Below is a small trained network, with its code and all its weights. Each question gives an input and a class and asks what happens when units are switched off, that is, made to give their printed mean instead of their output.

import numpy as np


def w(rows, s, z=0):
    codes = np.array(rows[::2]) - 128.0
    scale = np.full(codes.shape[1], s)
    scale[-1] = z or s
    return codes * scale


def f(y):
    return y / 2 * (1 + np.tanh(0.7978845608 * (y + 0.044715 * y**3)))


def log_softmax(a):
    a = a - a.max(-1, keepdims=True)
    return a - np.log(np.exp(a).sum(-1, keepdims=True))


def net(x, mask):
    res = np.array(x, float).reshape(1, 4) / 4 @ E
    y = f(res @ A[0][:, :-1].T + A[0][:, -1])
    res = res + np.where(mask, y, B[0][:, -1]) @ B[0][:, :-1]
    return log_softmax(res[-1] @ U[:, :-1].T + U[:, -1])


A, B = {}, {}
E = w([
[61,185,92,171,231,246,167],'x0',
[3,13,201,96,138,74,217],'x1',
[178,139,43,51,200,67,175],'x2',
[114,82,61,233,75,75,182],'x3',
],0.011)
A[0] = w([
[206,251,108,145,147,172,119,255],'n1',
[115,151,119,30,202,176,114,187],'n2',
[78,117,112,169,178,178,178,162],'n3',
[140,101,129,183,83,131,90,193],'n4',
[71,179,183,83,190,167,85,199],'n5',
[167,162,135,80,187,145,123,146],'n6',
[98,157,185,226,164,170,187,196],'n7',
[156,118,203,137,72,51,98,204],'n8',
[175,184,102,156,127,135,143,136],'n9',
[84,83,134,121,190,172,180,112],'n10',
[59,109,57,149,167,104,124,168],'n11',
[123,61,226,119,87,68,154,205],'n12',
[163,179,166,118,177,144,131,90],'n13',
[142,147,120,179,98,185,207,161],'n14',
[86,148,102,192,144,150,194,148],'n15',
],0.011,0.0054)
B[0] = w([
[158,221,109,118,94,78,28,255],'n1',
[127,213,203,133,87,200,143,217],'n2',
[149,117,137,125,245,219,207,198],'n3',
[57,88,100,120,113,123,40,173],'n4',
[114,132,220,179,138,164,135,212],'n5',
[117,174,219,159,122,164,91,190],'n6',
[140,72,108,150,203,215,99,199],'n7',
[60,48,123,95,88,94,36,224],'n8',
[167,137,71,116,104,135,65,176],'n9',
[202,100,143,120,120,166,185,189],'n10',
[150,197,48,126,206,104,254,177],'n11',
[34,32,215,93,116,84,163,237],'n12',
[137,164,137,145,123,174,137,167],'n13',
[166,129,29,89,143,130,95,166],'n14',
[123,119,65,101,241,156,168,184],'n15',
],0.0078,0.018)
U = w([
[50,47,209,86,92,116,102,218],'0',
[170,185,63,161,64,117,55,193],'1',
[107,142,94,112,198,188,170,107],'2',
[116,139,188,33,77,166,254,74],'3',
[94,110,106,156,159,37,209,108],'4',
[142,94,205,196,149,176,200,16],'5',
[91,131,119,184,180,178,70,3],'6',
[126,221,255,141,118,178,94,186],'7',
],0.0086,0.0037)

Each question gives the input, the list of numbers given to net, and the class t.
The units are the neurons (one row each of A and B). Each row of codes is followed by its name. A weight is (code - 128) times the scale printed after its matrix; where a second scale follows, it is the last column's (A, B and U).
mask holds one flag per neuron, in row order. A switched-off neuron (its flag False) gives its mean, the last column of its row in B, instead of its output. The means were averaged over made-up inputs and are rounded, as every weight is.
A unit's drop is (log p(t) with every unit on - log p(t) with that unit switched off) / (log p(t) with every unit on - log p(t) with every unit switched off).
The circuit of an input: a set's keep is (log p(t) with only the set's units on - log p(t) with every unit switched off) / (log p(t) with every unit on - log p(t) with every unit switched off). Starting from the 12 units with the biggest drops (on a tie, the unit counted first), units are removed one at a time, each time the one whose removal leaves the highest keep (on an exact tie, the one counted first), for as long as the keep stays at least 0.8.
units of the circuit, in order: the units of the circuit, biggest drop first
top k neurons: the k neurons with the biggest drops, biggest first
drop when u is switched off: that unit's drop, to one decimal
input [5,-7,7,1], class 1: units of the circuit, in order => [n1]
input [2,8,-1,4], class 5: top 3 neurons => [n12 n10 n1]
input [0,2,5,-1], class 3: units of the circuit, in order => [n1 n7 n8]
input [8,8,7,-4], class 5: units of the circuit, in order => [n5 n10]
input [-1,2,3,-1], class 3: top 2 neurons => [n8 n1]
input [5,6,-1,-7], class 5: top 2 neurons => [n1 n10]
input [-3,8,6,8], class 4: top 2 neurons => [n11 n2]
input [5,5,-7,1], class 2: top 2 neurons => [n15 n14]
input [2,6,3,8], class 2: top 2 neurons => [n3 n15]
input [8,-6,6,3], class 1: top 4 neurons => [n1 n9 n12 n14]
input [0,-7,-8,5], class 1: drop when n12 is switched off => 0.0
input [-2,6,8,-1], class 3: drop when n11 is switched off => 0.1
input [1,8,0,8], class 4: drop when n2 is switched off => 0.3
input [-8,-6,-7,-8], class 0: units of the circuit, in order => [n8]
